Here is a tiny trained network, its code and every weight. The questions are about switching its units off for an input and a target symbol, where a switched-off unit gives its printed mean instead of its output.

import numpy as np


def w(rows, s, z=0):
    codes = np.array(rows[::2]) - 128.0
    scale = np.full(codes.shape[1], s)
    scale[-1] = z or s
    return codes * scale


def norm(h):
    return h / np.sqrt((h * h).mean(-1, keepdims=True) + 1e-5)


def f(y):
    return np.maximum(y, 0)


def softmax(a):
    e = np.exp(a - a.max(-1, keepdims=True))
    return e / e.sum(-1, keepdims=True)


def log_softmax(a):
    a = a - a.max(-1, keepdims=True)
    return a - np.log(np.exp(a).sum(-1, keepdims=True))


def net(x, mask):
    ids = ['ΓΔΛΦΨαβεζθμπσω'.index(c) for c in x.split()]
    T = len(ids)
    res = E[ids] + P[:T]
    r = norm(res)
    for j in range(3):
        rows = slice(4 * j, 4 * j + 4)
        q, k, v = (r @ M[0][rows].T for M in (Q, K, V))
        z = softmax(np.where(np.tri(T) > 0, q @ k.T / 4**0.5, -1e9)) @ v
        o = O[0][rows]
        res = res + np.where(mask[j], z, o[:, -1]) @ o[:, :-1]
    y = f(norm(res) @ A[0][:, :-1].T + A[0][:, -1])
    res = res + np.where(mask[3:7], y, B[0][:, -1]) @ B[0][:, :-1]
    return log_softmax(norm(res)[-1] @ U[:, :-1].T + U[:, -1])


Q, K, V, O, A, B = {}, {}, {}, {}, {}, {}
E = w([
[94,217,108],'Γ',
[146,130,68],'Δ',
[132,120,67],'Λ',
[7,130,192],'Φ',
[130,113,88],'Ψ',
[94,106,217],'α',
[159,154,155],'β',
[162,68,223],'ε',
[102,191,116],'ζ',
[133,107,116],'θ',
[127,147,146],'μ',
[125,148,145],'π',
[179,79,142],'σ',
[158,93,251],'ω',
],0.026)
P = w([
[78,191,2],'0',
[83,181,12],'1',
[89,174,20],'2',
[95,155,27],'3',
[97,153,28],'4',
[98,134,28],'5',
[99,140,33],'6',
[100,132,37],'7',
[99,141,42],'8',
],0.0082)
Q[0] = w([
[20,140,225],'H1',
[129,193,220],'H1',
[107,239,167],'H1',
[76,128,187],'H1',
[164,189,94],'H2',
[250,145,235],'H2',
[134,63,142],'H2',
[148,90,173],'H2',
[132,87,234],'H3',
[135,185,102],'H3',
[190,179,91],'H3',
[171,96,213],'H3',
],0.017)
K[0] = w([
[42,113,129],'H1',
[80,140,178],'H1',
[30,186,151],'H1',
[73,109,147],'H1',
[56,179,156],'H2',
[242,181,139],'H2',
[113,128,93],'H2',
[205,114,123],'H2',
[5,138,146],'H3',
[162,117,83],'H3',
[179,177,127],'H3',
[48,109,165],'H3',
],0.019)
V[0] = w([
[71,255,237],'H1',
[68,253,120],'H1',
[238,115,123],'H1',
[164,81,120],'H1',
[251,25,125],'H2',
[173,160,56],'H2',
[12,16,80],'H2',
[109,85,218],'H2',
[56,187,116],'H3',
[79,64,93],'H3',
[42,125,129],'H3',
[28,40,153],'H3',
],0.0083)
O[0] = w([
[146,67,76,91],'H1',
[107,2,111,184],'H1',
[105,119,161,105],'H1',
[58,242,186,113],'H1',
[162,187,169,18],'H2',
[167,131,140,218],'H2',
[68,146,186,122],'H2',
[137,79,174,3],'H2',
[124,178,164,128],'H3',
[73,145,114,113],'H3',
[89,115,180,90],'H3',
[48,113,121,35],'H3',
],0.0087,0.0022)
A[0] = w([
[206,131,66,2],'N1',
[244,150,142,168],'N2',
[120,140,120,46],'N3',
[32,47,82,221],'N4',
],0.011,0.0048)
B[0] = w([
[156,84,201,158],'N1',
[185,97,40,203],'N2',
[118,180,110,128],'N3',
[132,148,254,255],'N4',
],0.0096,0.0075)
U = w([
[47,84,14,74],'Γ',
[139,163,3,81],'Δ',
[80,159,24,97],'Λ',
[49,82,175,172],'Φ',
[63,160,85,106],'Ψ',
[95,95,212,158],'α',
[216,91,66,255],'β',
[211,129,226,22],'ε',
[42,48,37,64],'ζ',
[67,178,139,53],'θ',
[124,39,108,95],'μ',
[120,32,109,75],'π',
[201,186,128,158],'σ',
[234,77,189,14],'ω',
],0.017,0.0074)

Each question gives the input, a string of symbols that net reads in full, and the target symbol t.
The units are the heads (4 rows each of Q, K, V and O) and the neurons (one row each of A and B). Each row of codes is followed by its name. A weight is (code - 128) times the scale printed after its matrix; where a second scale follows, it is the last column's (O, A, B and U).
mask holds one flag per unit, heads first, then neurons. A switched-off unit (its flag False) gives its mean, the last column of its rows in O or B, instead of its output. The means were averaged over made-up inputs and are rounded, as every weight is.
A unit's drop is (log p(t) with every unit on - log p(t) with that unit switched off) / (log p(t) with every unit on - log p(t) with every unit switched off).
The circuit of an input: a set's keep is (log p(t) with only the set's units on - log p(t) with every unit switched off) / (log p(t) with every unit on - log p(t) with every unit switched off). Starting from all 7 units, units are removed one at a time, each time the one whose removal leaves the highest keep (on an exact tie, the one counted first), for as long as the keep stays at least 0.8.
circuit, biggest first: the units of the circuit, biggest drop first
top k neurons: the k neurons with the biggest drops, biggest first
which heads matter: for each layer, one digit per head in row order, 1 if its drop is at least 0.15 and else 0, layers parted by /
drop of u: that unit's drop, to one decimal
input θ Φ ω α π, target α: which heads matter : 000
input Ψ β Λ, target β: circuit, biggest first : H3
input α ζ Φ α Γ Γ ζ, target α: circuit, biggest first : N4, H2
input α θ μ, target α: which heads matter : 000
input ζ Γ Φ μ θ θ π Δ, target Φ: circuit, biggest first : H2, N4
input ε σ β ε, target σ: which heads matter : 110
input Φ θ Ψ, target Φ: circuit, biggest first : H2, N4
input Λ Δ Γ ζ ε Λ, target Λ: circuit, biggest first : H1, N2
input σ σ Φ σ ζ, target ζ: which heads matter : 111
input μ ζ β Δ ε α Γ, target α: circuit, biggest first : H2, N4, H1
input α ε ζ Γ π, target α: which heads matter : 010
input Ψ ζ Γ Λ, target Λ: which heads matter : 100
input Λ σ σ, target σ: which heads matter : 100
input σ π β σ π, target β: which heads matter : 001
input ζ α θ Ψ Φ Λ ζ, target Φ: which heads matter : 010
input Λ ω π ε ε α μ, target α: circuit, biggest first : H2
input θ ω α β ζ Δ ε, target β: top 3 neurons : N4, N2, N1
input σ Λ β ε θ ζ, target ζ: top 2 neurons : N2, N4
input β Λ ε, target β: top 2 neurons : N2, N4
input Δ π β ε ζ, target β: drop of N1 : 0.0
